[[143 118 158]
 [141 131 145]
 [116 114 122]]
->
[[158 143 118]
 [145 141 131]
 [122 116 114]]

[[140 129 153 142]
 [116 123 134 133]
 [126 132 123 127]
 [151 132 157 142]
 [122 129 121 127]
 [131 133 100 111]
 [122 131 115 123]
 [129 131 108 115]
 [123 131 115 123]
 [143 130 157 144]
 [118 124 134 134]
 [143 130 156 143]]
->
[[142 140 129 153]
 [133 116 123 134]
 [127 126 132 123]
 [142 151 132 157]
 [127 122 129 121]
 [111 131 133 100]
 [123 122 131 115]
 [115 129 131 108]
 [123 123 131 115]
 [144 143 130 157]
 [134 118 124 134]
 [143 143 130 156]]

[[121 133 110 131 149 119 132 127 129]
 [140 129 125 123 124 139 132 130 116]
 [128 125 125 135 139 114 139 134 127]
 [131 125 134 135 134 119 142 137 127]]
->
[[129 121 133 110 131 149 119 132 127]
 [116 140 129 125 123 124 139 132 130]
 [127 128 125 125 135 139 114 139 134]
 [127 131 125 134 135 134 119 142 137]]

[[112 139 126 130 140 130 147 122]
 [121 126 137 123 128 122 146 115]
 [121 130 144 134 142 135 104 131]
 [122 100 105 138 100 126 130 114]]
->
[[122 112 139 126 130 140 130 147]
 [115 121 126 137 123 128 122 146]
 [131 121 130 144 134 142 135 104]
 [114 122 100 105 138 100 126 130]]

[[137 103 135 142 127 129 127 102]
 [118 130 135 120 125 148 125 129]
 [115 136 131 115 125 138 120 136]]
->
[[102 137 103 135 142 127 129 127]
 [129 118 130 135 120 125 148 125]
 [136 115 136 131 115 125 138 120]]

[[146 141]
 [ 99 116]
 [119 112]
 [121 113]
 [126 143]]
->
[[141 146]
 [116  99]
 [112 119]
 [113 121]
 [143 126]]
---
[[135 117 124 116 140 137 126 111 118 109 124 126 119 102]
 [126 106 137 117 153 135 124 139 132 110 125 126 120 103]]
->
[[126 106 137 117 153 135 124 139 132 110 125 126 120 103]
 [135 117 124 116 140 137 126 111 118 109 124 126 119 102]]

[[141 142 106]
 [109 112 131]
 [142 137 138]
 [153 151 109]
 [152 150 111]
 [107 107 151]
 [ 99 102 144]]
->
[[107 107 151]
 [ 99 102 144]
 [142 137 138]
 [109 112 131]
 [152 150 111]
 [153 151 109]
 [141 142 106]]

[[125 114 138 121 137 124 148 122 118 119 151 155 141]
 [128 128 127 128 128 128 128 128 128 128 128 128 128]
 [131 114 157 116 124 140 147 134 109 119 146 132 117]
 [128 128 128 128 128 128 127 128 128 127 129 129 128]
 [152 110 153 126 130 103 133 149 117 139 128 145 139]
 [127 124 126 122 139 131 128 148 125 117 136 125 121]]
->
[[131 114 157 116 124 140 147 134 109 119 146 132 117]
 [152 110 153 126 130 103 133 149 117 139 128 145 139]
 [125 114 138 121 137 124 148 122 118 119 151 155 141]
 [128 128 128 128 128 128 127 128 128 127 129 129 128]
 [128 128 127 128 128 128 128 128 128 128 128 128 128]
 [127 124 126 122 139 131 128 148 125 117 136 125 121]]

[[112 123 147 135 115]
 [149 153 146 128 113]
 [107 119 138 121 150]
 [122 113 131 140 152]
 [118 128 120 147 146]
 [116 137 137 147 133]]
->
[[112 123 147 135 115]
 [149 153 146 128 113]
 [107 119 138 121 150]
 [116 137 137 147 133]
 [122 113 131 140 152]
 [118 128 120 147 146]]

[[127 130 124 125 136 142 139 105 132 132 122]
 [128 129 120 142 120 109 119 141 116 127 140]
 [127 132 116 134 133 133 138 104 125 132 129]
 [128 125 142 113 131 141 129 132 140 127 118]
 [128 132 111 144 127 118 130 116 116 131 137]
 [129 123 147 111 128 135 123 147 140 124 119]]
->
[[129 123 147 111 128 135 123 147 140 124 119]
 [128 125 142 113 131 141 129 132 140 127 118]
 [127 130 124 125 136 142 139 105 132 132 122]
 [128 129 120 142 120 109 119 141 116 127 140]
 [127 132 116 134 133 133 138 104 125 132 129]
 [128 132 111 144 127 118 130 116 116 131 137]]

[[144 123 119 123 109 125 139 107]
 [126 118 109 115 143 113 112 148]
 [104 148 142 147 136 147 110 134]
 [110 145 116 143 133 142 105 129]]
->
[[104 148 142 147 136 147 110 134]
 [144 123 119 123 109 125 139 107]
 [110 145 116 143 133 142 105 129]
 [126 118 109 115 143 113 112 148]]

[[137 131 127 127 135 129 108 131 125 128 140 120 129 140 125]
 [142 123 126 128 143 125 143 118 130 128 122 123 129 131 124]
 [124 126 136 130 127 130 125 137 126 129 150 125 123 125 127]
 [111 134 124 127 124 127 141 121 132 131 120 127 130 122 126]]
->
[[124 126 136 130 127 130 125 137 126 129 150 125 123 125 127]
 [137 131 127 127 135 129 108 131 125 128 140 120 129 140 125]
 [142 123 126 128 143 125 143 118 130 128 122 123 129 131 124]
 [111 134 124 127 124 127 141 121 132 131 120 127 130 122 126]]

[[104 152 153]
 [109 125 142]
 [103 147 154]
 [106 148 131]
 [104 141 127]
 [138 153 121]
 [111 138 133]
 [142 152 155]
 [142 149 141]
 [153 103 107]]
->
[[142 152 155]
 [103 147 154]
 [104 152 153]
 [109 125 142]
 [142 149 141]
 [111 138 133]
 [106 148 131]
 [104 141 127]
 [138 153 121]
 [153 103 107]]

[[134 144 140]
 [131 128 131]
 [135 135 139]
 [130 150 137]
 [131 115 128]
 [128 150 132]
 [130 108 125]
 [126 111 124]]
->
[[134 144 140]
 [135 135 139]
 [130 150 137]
 [128 150 132]
 [131 128 131]
 [131 115 128]
 [130 108 125]
 [126 111 124]]
